Below is a small trained network, with its code and all its weights. Each question gives an input and a class and asks what happens when units are switched off, that is, made to give their printed mean instead of their output.

import numpy as np


def w(rows, s, z=0):
    codes = np.array(rows[::2]) - 128.0
    scale = np.full(codes.shape[1], s)
    scale[-1] = z or s
    return codes * scale


def f(y):
    return np.maximum(y, 0)


def log_softmax(a):
    a = a - a.max(-1, keepdims=True)
    return a - np.log(np.exp(a).sum(-1, keepdims=True))


def net(x, mask):
    res = np.array(x, float).reshape(1, 6) / 4 @ E
    y = f(res @ A[0][:, :-1].T + A[0][:, -1])
    res = res + np.where(mask, y, B[0][:, -1]) @ B[0][:, :-1]
    return log_softmax(res[-1] @ U[:, :-1].T + U[:, -1])


A, B = {}, {}
E = w([
[78,171,250,81],'x0',
[39,155,145,215],'x1',
[124,121,129,124],'x2',
[115,99,125,112],'x3',
[44,203,83,38],'x4',
[142,162,132,150],'x5',
],0.011)
A[0] = w([
[243,121,117,68,34],'neuron 0',
[148,89,112,147,84],'neuron 1',
[161,87,181,144,168],'neuron 2',
[207,151,139,10,138],'neuron 3',
[114,97,119,134,94],'neuron 4',
[204,81,225,136,6],'neuron 5',
[189,108,121,95,83],'neuron 6',
[123,86,95,187,141],'neuron 7',
[126,90,96,184,143],'neuron 8',
[159,104,169,144,174],'neuron 9',
[146,147,119,151,91],'neuron 10',
[156,147,21,112,1],'neuron 11',
[174,132,54,117,148],'neuron 12',
[141,128,44,142,178],'neuron 13',
[127,113,132,194,108],'neuron 14',
[120,98,224,140,98],'neuron 15',
[69,159,63,105,51],'neuron 16',
[159,108,140,109,144],'neuron 17',
[97,142,94,118,81],'neuron 18',
[156,96,93,174,163],'neuron 19',
[62,174,144,93,70],'neuron 20',
[147,114,46,130,158],'neuron 21',
],0.014,0.0084)
B[0] = w([
[37,149,122,181,214],'neuron 0',
[120,131,101,115,168],'neuron 1',
[91,151,141,159,217],'neuron 2',
[214,104,97,95,253],'neuron 3',
[144,142,119,140,139],'neuron 4',
[164,134,251,76,207],'neuron 5',
[102,157,140,154,182],'neuron 6',
[151,120,66,118,209],'neuron 7',
[159,142,68,118,206],'neuron 8',
[87,143,117,141,204],'neuron 9',
[112,100,121,111,139],'neuron 10',
[196,124,209,78,185],'neuron 11',
[97,120,171,125,213],'neuron 12',
[77,146,160,159,223],'neuron 13',
[113,112,89,122,185],'neuron 14',
[73,117,134,170,206],'neuron 15',
[76,136,161,178,182],'neuron 16',
[116,118,159,127,174],'neuron 17',
[100,143,137,139,153],'neuron 18',
[169,119,79,101,220],'neuron 19',
[198,107,146,94,203],'neuron 20',
[95,125,183,157,219],'neuron 21',
],0.025,0.012)
U = w([
[1,148,165,212,49],'0',
[101,126,239,98,252],'1',
[194,84,51,51,79],'2',
],0.0092,0.0023)

Each question gives the input, the list of numbers given to net, and the class t.
The units are the neurons (one row each of A and B). Each row of codes is followed by its name. A weight is (code - 128) times the scale printed after its matrix; where a second scale follows, it is the last column's (A, B and U).
mask holds one flag per neuron, in row order. A switched-off neuron (its flag False) gives its mean, the last column of its row in B, instead of its output. The means were averaged over made-up inputs and are rounded, as every weight is.
A unit's drop is (log p(t) with every unit on - log p(t) with that unit switched off) / (log p(t) with every unit on - log p(t) with every unit switched off).
The circuit of an input: a set's keep is (log p(t) with only the set's units on - log p(t) with every unit switched off) / (log p(t) with every unit on - log p(t) with every unit switched off). Starting from the 12 units with the biggest drops (on a tie, the unit counted first), units are removed one at a time, each time the one whose removal leaves the highest keep (on an exact tie, the one counted first), for as long as the keep stays at least 0.8.
units of the circuit, in order: the units of the circuit, biggest drop first
most important unit: the unit with the biggest drop
k most important neurons: the k neurons with the biggest drops, biggest first
drop of u: that unit's drop, to one decimal
input [-1,1,-4,2,-2,4], class 2: most important unit -> neuron 0
input [-5,-1,-8,-8,3,7], class 1: 4 most important neurons -> [neuron 11; neuron 0; neuron 15; neuron 2]
input [1,8,-6,-7,2,3], class 1: 3 most important neurons -> [neuron 0; neuron 20; neuron 3]
input [0,-2,-3,2,-2,-4], class 0: 2 most important neurons -> [neuron 11; neuron 20]
input [1,-5,-2,-4,7,-2], class 2: 2 most important neurons -> [neuron 3; neuron 5]
input [-1,2,6,-2,-7,-3], class 2: units of the circuit, in order -> [neuron 19; neuron 7]
input [8,1,-2,7,-7,-8], class 0: 3 most important neurons -> [neuron 15; neuron 2; neuron 3]
input [-1,-6,-2,-7,-7,-8], class 0: 2 most important neurons -> [neuron 0; neuron 2]
input [-7,-8,-8,2,1,-2], class 1: 4 most important neurons -> [neuron 11; neuron 3; neuron 15; neuron 2]
input [2,7,0,8,7,-2], class 1: 2 most important neurons -> [neuron 20; neuron 0]
input [2,8,-2,-6,2,7], class 1: 2 most important neurons -> [neuron 20; neuron 0]
input [-6,2,-8,7,-1,-7], class 2: 2 most important neurons -> [neuron 19; neuron 0]
input [4,8,-3,2,8,5], class 1: drop of neuron 0 -> 0.1
input [-1,7,-3,4,-4,6], class 2: drop of neuron 20 -> 0.0
input [2,-8,5,5,6,5], class 2: units of the circuit, in order -> [neuron 3]
input [4,5,-1,-3,7,3], class 1: drop of neuron 20 -> 2.8
